M =
1	19	25	11	25	-1	23	1	9	17	-21	26	11	-23	17
-4	13	16	-4	-19	-3	21	-19	-31	23	-16	13	-19	-18	28
M[-2][0] = 1
M[1][4] = -19
M[0][11] = 26
M[1][-2] = -18
M[-1][-10] = -3
M[-2][5] = -1
M[-2] = [1, 19, 25, 11, 25, -1, 23, 1, 9, 17, -21, 26, 11, -23, 17]
M[:, 14] = [17, 28]
M[1][-6] = 23
M[-1][-7] = -31

data = [ 32 -16  34 -23 -14  27 -11]
data[0]: 32
data[6]: -11
data[5]: 27
data[1]: -16

a =
array([-738,  566,   32, -134,  208, -573, -230, -182,  589,  -97,  400,
         -1, -495])
a[0] -> -738
a[9] -> -97
a[10] -> 400
a[3] -> -134
a[6] -> -230
a[8] -> 589

A = array([ -2.5, -16.1, -16.4,  12.9])
A[0] -> -2.5
A[3] -> 12.9
A[1] -> -16.1

W =
[[ 27  27  27  26  -9  27  -9  27  27  27  10  27  27  -9  -9]
 [ 27  28  28  26 -10  27  -8  27  28  27   8  28  28 -10 -10]
 [ 27  28  28  27 -10  27  -8  27  28  27   8  28  28 -10 -10]
 [ 28  29  28  27  -8  28 -10  28  28  28  10  28  28  -8  -8]
 [ 28  28  28  27 -10  27  -8  28  28  28   9  28  28 -10  -9]]
W[0][0]	27
W[3][9]	28
W[:, 10]	[10, 8, 8, 10, 9]
W[1][9]	27
W[0][1]	27
W[2][13]	-10
W[4]	[28, 28, 28, 27, -10, 27, -8, 28, 28, 28, 9, 28, 28, -10, -9]
W[3][5]	28
W[4][8]	28
W[1][4]	-10
W[2]	[27, 28, 28, 27, -10, 27, -8, 27, 28, 27, 8, 28, 28, -10, -10]
W[0][12]	27
W[1]	[27, 28, 28, 26, -10, 27, -8, 27, 28, 27, 8, 28, 28, -10, -10]
W[3][7]	28
W[3][11]	28
W[:, 2]	[27, 28, 28, 28, 28]
W[:, 9]	[27, 27, 27, 28, 28]
W[3][12]	28
W[1][5]	27
W[1][2]	28
W[0][3]	26
W[:, 14]	[-9, -10, -10, -8, -9]
W[3]	[28, 29, 28, 27, -8, 28, -10, 28, 28, 28, 10, 28, 28, -8, -8]
W[0]	[27, 27, 27, 26, -9, 27, -9, 27, 27, 27, 10, 27, 27, -9, -9]
W[0][6]	-9
W[3][14]	-8
W[4][14]	-9
W[:, 4]	[-9, -10, -10, -8, -10]
W[0][4]	-9

arr = (165, 72, 201, 69, 12, 130, 108, 219, 98, 65, 93, 242)
arr[-12]	165
arr[-1]	242
arr[-4]	98
arr[-9]	69

x =
[[-28   6 -25 -23 -31   0  13  24  16  10 -32 -30]
 [ 30  -6  27  25  34   0 -13 -25 -16 -10  35  32]
 [-20   4 -18 -16 -22   0   9  18  11   7 -23 -22]
 [ 11  -2  10   9  13   0  -5  -9  -6  -3  13  12]
 [ 14  -2  13  12  16   0  -6 -11  -7  -4  16  15]
 [ 18  -3  16  14  20   0  -7 -14  -9  -6  20  19]
 [-10   2  -9  -8 -11   0   5   9   6   4 -12 -11]
 [ 26  -5  24  22  29   0 -11 -22 -14  -9  30  28]
 [-21   4 -19 -17 -24   0  10  18  12   8 -25 -23]
 [ 25  -4  22  20  28   0 -11 -20 -13  -8  29  26]
 [-22   5 -19 -18 -24   0  10  19  12   8 -25 -23]
 [-12   3 -11 -10 -13   0   6  10   7   4 -14 -13]]
Rows and columns are counted from 0.
(0, 0)	-28
(1, 7)	-25
(11, 7)	10
(0, 4)	-31
(7, 8)	-14
(6, 7)	9
(1, 11)	32
(7, 0)	26
(10, 1)	5
(3, 11)	12
(8, 7)	18
(4, 11)	15
(0, 11)	-30
(7, 1)	-5
(11, 3)	-10
(5, 10)	20
(6, 8)	6
(3, 10)	13
(5, 5)	0
(7, 9)	-9
(2, 0)	-20
(9, 2)	22
(11, 0)	-12
(6, 9)	4
(5, 1)	-3
(9, 9)	-8
(5, 0)	18
(10, 5)	0
(7, 6)	-11
(0, 9)	10
(1, 4)	34
(11, 5)	0
(2, 9)	7
(6, 10)	-12
(0, 6)	13

X =
110	95	234	80	96	233	165	164	28	231
130	107	109	188	196	70	184	123	253	103
X[-2,0]	110
X[1,-4]	184
X[:, 6]	[165, 184]
X[-1,0]	130
X[-1,-2]	253
X[0]	[110, 95, 234, 80, 96, 233, 165, 164, 28, 231]
X[0,9]	231

m =
[[-11, 10, -22, 21, -21, -7],
 [-29, -8, 1, 3, 5, 7],
 [-6, 21, -5, -19, 5, -4],
 [-10, 10, 3, -16, 0, 8],
 [-14, 7, -5, -5, -7, 5],
 [-5, 13, -10, 21, -19, 4],
 [-28, -10, 0, -1, 0, 5],
 [-12, 3, 1, 1, 1, 21],
 [-29, -12, -5, 5, 3, 0],
 [-15, 5, -7, -15, -6, 12],
 [-6, 6, 3, -7, 0, 14],
 [-5, 5, -6, -3, -2, 8],
 [-19, 7, -21, 11, -5, 0],
 [-18, 6, -17, 19, -12, -17]]
Indices start at 0.
(0, 0) -> -11
(4, 0) -> -14
(2, 4) -> 5
(10, 0) -> -6
(13, 3) -> 19
(11, 1) -> 5
(0, 3) -> 21
(1, 4) -> 5
(5, 5) -> 4
(9, 5) -> 12
(4, 1) -> 7
(1, 0) -> -29
(0, 4) -> -21
(2, 5) -> -4
(1, 5) -> 7
(9, 2) -> -7
(12, 3) -> 11
(13, 1) -> 6
(6, 1) -> -10
(11, 0) -> -5
(7, 1) -> 3
(0, 1) -> 10
(6, 4) -> 0
(7, 3) -> 1
(6, 5) -> 5
(12, 4) -> -5
(6, 2) -> 0
(12, 0) -> -19
(7, 0) -> -12
(0, 5) -> -7
(3, 3) -> -16
(13, 2) -> -17
(5, 1) -> 13

B = 346	117	178	-70	209	108	598	145	145	145	145	607	-413	-546	-947	-269
B[0] = 346
B[11] = 607
B[3] = -70
B[2] = 178
B[13] = -546
